[-47 -23  11  35  37  16 -17] => 11

[[ 401 -366  192  477]
 [ 494 -855  149  689]
 [ 178  957  298  -44]] => 298

[[7 6 8 5 3 2]
 [8 6 9 4 3 1]] => 9

[[646 664 857 961 961 265]
 [583 655 787 841 986  64]] => 787

[67  6 83 35] => 83

[182 148 239  12 179 220] => 239

[757 499  18 937 278] => 18
---
[[ -5  46  51 -20]
 [-40  40  40 -26]
 [-23 -42 -42   0]] ans = 46

[[-37  40  -6 -10  24  11  15]
 [-37  51 -13 -19  27   9  -9]
 [-37  41  -6 -10  25  12  17]] ans = 40

[[ -1 -23   0 -10]
 [ -8  31  -4  13]
 [ 11  56  10  27]] ans = -23

[[ 33 -12  37  36   5  38]
 [-15  -7 -22 -28  13 -25]
 [ -2 -65   1   9  66   0]] ans = -12

[[  2 -61  -9 -13   8 -64]
 [-19  47  16   5  -7  60]
 [-43  -3  30  17  16 -23]] ans = -61

[[-66   2 -55  -3 -15]
 [-54  16 -47 -41  -7]
 [-64   2 -54  -9 -12]] ans = 2

[[-51  37 -44  18  20  -2]
 [ 38  25  43 -44  32  17]
 [ 29 -59  35  -2  51  -6]] ans = 37

[[ 40  46  27 -27]
 [-50 -31 -30  17]
 [ 43   1  63   4]] ans = 46

[[ 26 -11 -44   9 -54 -24]
 [ -8 -37 -25 -28 -50   1]
 [ 47  -5 -15 -43   0  53]] ans = -11

[[ 57  43 -64 -47   2]
 [ 47  51 -69 -53   7]
 [ 51  48 -67 -51   5]] ans = 43
---
| -55 |  46 |  12 | -40 | -21 | -> 46
| -58 |  26 | -33 |  70 |  28 | -21 | -> 70
| -61 | -55 |  -8 |  28 | -17 | -21 | -67 | -> 28
|   7 | -62 |   5 | -58 |  23 |  17 | -> 23
| -62 |   8 |  20 | -21 | -> 20
|  -9 | -24 |  -7 | -27 | -16 |  58 | -> 58
|  -3 | -44 |  13 | -55 |  22 | -> 22
|  66 | -68 | -64 | -62 | -33 | -> 66
---
array([[57, 57, 37, 38],
       [37, 37, 56, 57],
       [75, 73, 20, 22]]) result: 73

array([[8423, 6788, 5121, 6016, 6880, 5023, 7634],
       [6154, 5807, 6128, 2169, 6542, 4475, 7661],
       [6455, 7338, 7583, 5815, 7847, 5576, 6706]]) result: 7338

array([[ 48,  53, 108, 249,  42, 237, 243],
       [ 48,  54, 108, 249,  42, 237, 243],
       [243, 238, 196,  86, 247,  95,  91]]) result: 238

array([[544, 322, 496, 504, 797],
       [488, 531, 560, 425, 533],
       [541, 579, 433, 611, 228]]) result: 579

array([[ 46,  27, -22,  50, -18, -20],
       [-34, -11,  49, -39,  44,  46],
       [ 36,  23, -14,  39, -11, -12]]) result: 23

array([[-396,  620, -244,  582,  694,   72],
       [ 633, -821,  364, -522, -613,  -49],
       [-376,  824, -144,  683,  591,  242]]) result: 824

array([[805, 151, 573, 538, 543, 291, 383],
       [647, 592, 755, 441, 506, 864, 243],
       [252, 623, 441, 399, 244, 630, 838]]) result: 623

array([[14, 66, 63, 17, 46, 82],
       [25, 46, 67, 59, 36, 29],
       [33, 58, 75, 13, 74, 65]]) result: 58
---
2  3  4  7  3  2 -> 2
1062  8516  9503  3932 -> 3932
8  1  4  0  4 -> 4
65  24  80  43  28  36 -> 36
11  93  20  86  95  46 -> 46
7659  8317  2376  5736 -> 5736
---
| -15 | -70 |  13 |   6 | -10 | => -10

| -63 |  11 | -15 |  30 | -29 | -31 |  35 |
|  42 |  23 |  36 | -44 | -25 |   0 |  13 |
| -69 |   1 | -13 |  10 | -29 | -46 |  50 |
=> 35

| -55 | -11 | -24 | -15 |  46 |  -5 | => -5

| -1 | 55 | -2 | 26 | => 26

|   0 |   9 | -55 | -27 |  59 | -41 | => -41

|  68 |  21 | -10 | -12 | => -12

|  40 |  49 | -41 |  60 | => 60
---
[[ 48  57 191  84]
 [ 46  72  24  47]
 [ 55  45  76  37]] → 191

[[7 7 0 7 7 6]
 [7 7 5 7 7 7]
 [7 7 6 7 7 7]] → 7

[[-31   6  25   4   4  33   9]
 [ 23   0 -10   2   2 -15  -4]
 [ 32  -3 -15  -1   0 -18  -3]] → 33

[[2597 9463 7695 3945]
 [3126 8266 6517 3545]
 [5982 7783 6494 9475]] → 7695

[[121  70 172  93  88  74]
 [200 162 117 174 116 190]
 [ 64  60 149 125 175 127]] → 88

[[ 796  236 -575  399 -428]
 [ 757 -431 -119 -190  244]
 [ 680  741  941  340 -123]] → 399
---
[[253, 783, -790, 367],
 [173, 30, 415, 556],
 [89, -116, 569, 66]] ==> 66

[[-39, -43, -36, -33, -42, -48, -38],
 [-27, -21, -28, 33, -21, -35, -41],
 [-41, -39, -40, -38, -41, -42, -40]] ==> -40

[[183, 82, 101, 170, 141],
 [211, 110, 54, 147, 154],
 [222, 122, 75, 138, 159]] ==> 159

[[8, 6, 3, 7, 2, 4],
 [6, 7, 4, 4, 3, 5],
 [4, 7, 5, 3, 7, 4]] ==> 4

[[5356, 8980, 2413, 8218, 3194, 6805],
 [5443, 8811, 2552, 8225, 3500, 6862],
 [5413, 8959, 2288, 8319, 3309, 6845]] ==> 6845

[[4, 6, 4, 3],
 [2, 8, 5, 2],
 [6, 2, 3, 6]] ==> 6
---
[[8433 6208 4984 4200 3158]
 [3827 2687 9400 5118 8637]
 [1145 5479 6555 7329 4883]] gives 9400

[[865 245 485 271]
 [943 253 351 356]] gives 253

[[ 625  546  622  551]
 [-629 -496 -475 -489]
 [ 719  444  460  566]] gives -496

[[5 5 4 2 3 5]
 [7 4 7 2 7 1]
 [3 4 4 4 4 3]] gives 2

[[549 262 795 719]
 [236 420  29 378]
 [511 153 730 730]] gives 420

[[36 81 24 88 81]
 [47 70 37 72 38]] gives 37

[[ 17 -26  34 -31]
 [ 14  30  10  33]] gives 30

[[6153 6257 2827 6334 8782 6181 6211]
 [6770 6884 5130 6487 6884 6769 6839]] gives 6884
